Below are the code and all the weights of a small trained network. Each question names an input and a target symbol and asks about switching units off, where a switched-off unit gives its printed mean instead of its output.

import numpy as np


def w(rows, s, z=0):
    codes = np.array(rows[::2]) - 128.0
    scale = np.full(codes.shape[1], s)
    scale[-1] = z or s
    return codes * scale


def f(y):
    return y / 2 * (1 + np.tanh(0.7978845608 * (y + 0.044715 * y**3)))


def softmax(a):
    e = np.exp(a - a.max(-1, keepdims=True))
    return e / e.sum(-1, keepdims=True)


def log_softmax(a):
    a = a - a.max(-1, keepdims=True)
    return a - np.log(np.exp(a).sum(-1, keepdims=True))


def net(x, mask):
    ids = ['δθμξπστφω'.index(c) for c in x.split()]
    T = len(ids)
    res = E[ids] + P[:T]
    q, k, v = (res @ M[0].T for M in (Q, K, V))
    z = softmax(np.where(np.tri(T) > 0, q @ k.T / 2**0.5, -1e9)) @ v
    res = res + np.where(mask[0], z, O[0][:, -1]) @ O[0][:, :-1]
    y = f(res @ A[0][:, :-1].T + A[0][:, -1])
    res = res + np.where(mask[1:17], y, B[0][:, -1]) @ B[0][:, :-1]
    return log_softmax(res[-1] @ U[:, :-1].T + U[:, -1])


Q, K, V, O, A, B = {}, {}, {}, {}, {}, {}
E = w([
[145,68,150,84],'δ',
[102,20,245,148],'θ',
[83,183,133,38],'μ',
[108,69,131,24],'ξ',
[5,142,82,93],'π',
[30,131,179,203],'σ',
[234,39,33,101],'τ',
[216,175,189,30],'φ',
[82,185,232,150],'ω',
],0.014)
P = w([
[65,75,173,100],'0',
[116,96,144,122],'1',
[2,133,182,122],'2',
[167,153,132,158],'3',
[25,131,151,143],'4',
[153,132,128,147],'5',
],0.0086)
Q[0] = w([
[181,114,7,202],'h1',
[110,165,181,177],'h1',
],0.017)
K[0] = w([
[88,32,71,96],'h1',
[164,176,253,198],'h1',
],0.0075)
V[0] = w([
[74,7,45,120],'h1',
[219,238,252,3],'h1',
],0.0046)
O[0] = w([
[180,107,9,169,117],'h1',
[132,91,93,94,252],'h1',
],0.014,0.0039)
A[0] = w([
[164,172,80,53,126],'n1',
[201,130,105,185,2],'n2',
[222,119,117,96,66],'n3',
[126,125,178,115,116],'n4',
[144,108,175,96,126],'n5',
[159,68,119,116,166],'n6',
[123,152,61,79,193],'n7',
[127,146,79,88,158],'n8',
[127,176,179,55,174],'n9',
[168,159,100,95,120],'n10',
[255,88,109,75,115],'n11',
[114,128,59,67,91],'n12',
[205,70,109,159,179],'n13',
[184,128,26,172,63],'n14',
[103,94,163,94,74],'n15',
[208,45,133,119,162],'n16',
],0.014,0.0059)
B[0] = w([
[209,119,159,194,182],'n1',
[121,81,131,202,135],'n2',
[67,54,93,109,162],'n3',
[153,170,60,86,180],'n4',
[146,173,100,124,201],'n5',
[113,210,181,206,195],'n6',
[174,51,124,211,204],'n7',
[219,105,139,201,173],'n8',
[104,48,163,115,255],'n9',
[198,80,149,142,141],'n10',
[86,130,66,76,219],'n11',
[222,179,100,107,189],'n12',
[81,166,159,48,184],'n13',
[50,57,189,53,160],'n14',
[255,125,108,80,205],'n15',
[169,224,110,162,225],'n16',
],0.0079,0.0096)
U = w([
[88,255,34,16,135],'δ',
[174,203,235,147,97],'θ',
[172,47,229,178,47],'μ',
[178,156,98,142,133],'ξ',
[120,72,93,187,253],'π',
[61,92,214,168,220],'σ',
[66,80,82,73,186],'τ',
[147,102,105,26,50],'φ',
[61,107,205,15,69],'ω',
],0.0087,0.0049)

Each question gives the input, a string of symbols that net reads in full, and the target symbol t.
The units are the heads (2 rows each of Q, K, V and O) and the neurons (one row each of A and B). Each row of codes is followed by its name. A weight is (code - 128) times the scale printed after its matrix; where a second scale follows, it is the last column's (O, A, B and U).
mask holds one flag per unit, heads first, then neurons. A switched-off unit (its flag False) gives its mean, the last column of its rows in O or B, instead of its output. The means were averaged over made-up inputs and are rounded, as every weight is.
A unit's drop is (log p(t) with every unit on - log p(t) with that unit switched off) / (log p(t) with every unit on - log p(t) with every unit switched off).
The circuit of an input: a set's keep is (log p(t) with only the set's units on - log p(t) with every unit switched off) / (log p(t) with every unit on - log p(t) with every unit switched off). Starting from the 12 units with the biggest drops (on a tie, the unit counted first), units are removed one at a time, each time the one whose removal leaves the highest keep (on an exact tie, the one counted first), for as long as the keep stays at least 0.8.
units of the circuit, in order: the units of the circuit, biggest drop first
unit that matters most: the unit with the biggest drop
k most important neurons: the k neurons with the biggest drops, biggest first
drop of u: that unit's drop, to one decimal
input ξ θ π, target π: units of the circuit, in order : [h1, n7, n13]
input σ φ δ τ, target τ: unit that matters most : n14
input ω δ θ, target ω: units of the circuit, in order : [h1, n7]
input π π ξ, target π: units of the circuit, in order : [h1, n13]
input π φ π, target φ: 2 most important neurons : [n15, n12]
input τ τ ξ ω, target ω: units of the circuit, in order : [h1, n9, n7]
input π θ ω θ σ, target ω: units of the circuit, in order : [h1, n7, n6]
input σ φ μ, target φ: 4 most important neurons : [n15, n6, n12, n4]
input π ξ π τ ω φ, target φ: units of the circuit, in order : [n11, n9, n10]
input δ ω π ω φ, target ω: units of the circuit, in order : [h1, n9]
input δ π π φ θ, target φ: 2 most important neurons : [n15, n4]
input ω π π, target ω: 2 most important neurons : [n16, n1]
input ω δ ω φ θ, target ω: drop of n16 : 0.1
input ξ φ δ θ, target θ: drop of n6 : 0.2
input φ π π τ, target τ: drop of h1 : 0.3
input ω ω δ, target ω: drop of n16 : 0.2
input θ π μ θ δ ξ, target ξ: most important neuron : [n9]
